Below are the code and all the weights of a small trained network. Each question names an input and a class and asks about switching units off, where a switched-off unit gives its printed mean instead of its output.

import numpy as np


def w(rows, s, z=0):
    codes = np.array(rows[::2]) - 128.0
    scale = np.full(codes.shape[1], s)
    scale[-1] = z or s
    return codes * scale


def norm(h):
    return h / np.sqrt((h * h).mean(-1, keepdims=True) + 1e-5)


def f(y):
    return y / 2 * (1 + np.tanh(0.7978845608 * (y + 0.044715 * y**3)))


def log_softmax(a):
    a = a - a.max(-1, keepdims=True)
    return a - np.log(np.exp(a).sum(-1, keepdims=True))


def net(x, mask):
    res = np.array(x, float).reshape(1, 2) / 4 @ E
    u = 0
    for l in range(4):
        y = f(norm(res) @ A[l][:, :-1].T + A[l][:, -1])
        res = res + np.where(mask[u : u + 4], y, B[l][:, -1]) @ B[l][:, :-1]
        u += 4
    return log_softmax(norm(res)[-1] @ U[:, :-1].T + U[:, -1])


A, B = {}, {}
E = w([
[240,124,179,84,154,255,113,121,148,208],'x0',
[245,181,28,60,164,67,134,132,163,33],'x1',
],0.0082)
A[0] = w([
[181,24,163,204,104,208,169,145,149,190,105],'0.n1',
[10,105,200,141,126,123,118,151,191,194,132],'0.n2',
[154,198,2,173,119,3,174,142,128,173,2],'0.n3',
[171,75,231,128,187,40,138,175,208,140,110],'0.n4',
],0.0038,0.0078)
B[0] = w([
[155,105,254,114,147,166,90,166,72,112,213],'0.n1',
[73,109,163,117,116,67,127,125,116,154,252],'0.n2',
[191,95,201,118,173,223,113,155,166,161,131],'0.n3',
[108,135,148,116,172,146,188,152,123,133,110],'0.n4',
],0.0085,0.0029)
A[1] = w([
[164,113,127,133,179,170,121,52,182,195,2],'1.n1',
[49,104,101,177,139,143,120,102,168,98,167],'1.n2',
[212,217,41,99,184,97,150,155,185,2,27],'1.n3',
[204,125,144,105,156,193,83,149,156,137,44],'1.n4',
],0.0084,0.006)
B[1] = w([
[168,84,176,234,75,67,195,183,92,147,135],'1.n1',
[79,198,74,186,201,171,192,166,41,128,158],'1.n2',
[159,87,65,69,108,77,2,30,7,27,249],'1.n3',
[120,192,150,165,132,112,231,153,104,112,168],'1.n4',
],0.0097,0.014)
A[2] = w([
[105,135,105,159,94,59,180,112,166,76,3],'2.n1',
[172,188,85,96,128,95,152,113,100,75,19],'2.n2',
[249,158,149,87,170,144,141,121,151,143,83],'2.n3',
[203,147,88,46,118,97,84,56,150,83,67],'2.n4',
],0.013,0.0055)
B[2] = w([
[71,73,148,125,116,247,114,242,67,186,134],'2.n1',
[27,151,64,131,185,91,174,93,103,154,203],'2.n2',
[128,152,176,204,5,157,221,228,153,120,157],'2.n3',
[11,125,56,81,254,88,63,66,127,152,250],'2.n4',
],0.0098,0.015)
A[3] = w([
[141,101,186,132,185,225,48,125,114,184,79],'3.n1',
[155,124,70,9,175,87,32,34,156,100,24],'3.n2',
[251,140,162,121,109,132,152,153,207,78,3],'3.n3',
[241,137,121,128,56,156,137,148,199,112,106],'3.n4',
],0.014,0.0048)
B[3] = w([
[173,108,38,53,121,46,89,98,196,70,164],'3.n1',
[192,53,40,38,64,7,40,112,221,100,251],'3.n2',
[212,78,179,146,76,194,102,118,160,194,138],'3.n3',
[231,66,212,160,92,196,101,127,70,229,141],'3.n4',
],0.013,0.02)
U = w([
[44,178,113,221,152,127,198,163,65,139,169],'0',
[231,84,197,147,73,224,147,161,122,213,172],'1',
[100,98,59,37,144,64,61,82,174,67,155],'2',
[172,243,201,173,232,253,61,57,165,32,4],'3',
],0.02,0.017)

Each question gives the input, the list of numbers given to net, and the class t.
The units are the neurons (one row each of A and B). Each row of codes is followed by its name. A weight is (code - 128) times the scale printed after its matrix; where a second scale follows, it is the last column's (A, B and U).
mask holds one flag per neuron, layer by layer. A switched-off neuron (its flag False) gives its mean, the last column of its row in B, instead of its output. The means were averaged over made-up inputs and are rounded, as every weight is.
A unit's drop is (log p(t) with every unit on - log p(t) with that unit switched off) / (log p(t) with every unit on - log p(t) with every unit switched off).
The circuit of an input: a set's keep is (log p(t) with only the set's units on - log p(t) with every unit switched off) / (log p(t) with every unit on - log p(t) with every unit switched off). Starting from the 12 units with the biggest drops (on a tie, the unit counted first), units are removed one at a time, each time the one whose removal leaves the highest keep (on an exact tie, the one counted first), for as long as the keep stays at least 0.8.
units of the circuit, in order: the units of the circuit, biggest drop first
unit that matters most: the unit with the biggest drop
k most important neurons: the k neurons with the biggest drops, biggest first
k most important neurons of layer l: the k neurons of layer l with the biggest drops, biggest first
drop of u: that unit's drop, to one decimal
input [5,-1], class 1: 2 most important neurons	[1.n3 2.n4]
input [2,0], class 1: 2 most important neurons	[1.n3 2.n4]
input [-2,-4], class 0: units of the circuit, in order	[3.n2 1.n3]
input [7,4], class 0: unit that matters most	2.n3
input [6,-4], class 1: 3 most important neurons of layer 2	[2.n4 2.n2 2.n3]
input [8,-6], class 1: 4 most important neurons	[2.n4 1.n3 2.n2 1.n2]
input [5,3], class 0: 4 most important neurons	[1.n4 2.n3 3.n2 1.n1]
input [7,-5], class 1: 2 most important neurons	[2.n4 1.n3]
input [-8,1], class 0: 2 most important neurons	[3.n2 1.n3]
input [6,3], class 0: drop of 0.n2	0.4
input [-8,-4], class 0: drop of 3.n2	0.5
input [6,0], class 1: drop of 1.n3	0.5
input [-8,-6], class 0: drop of 0.n4	0.0
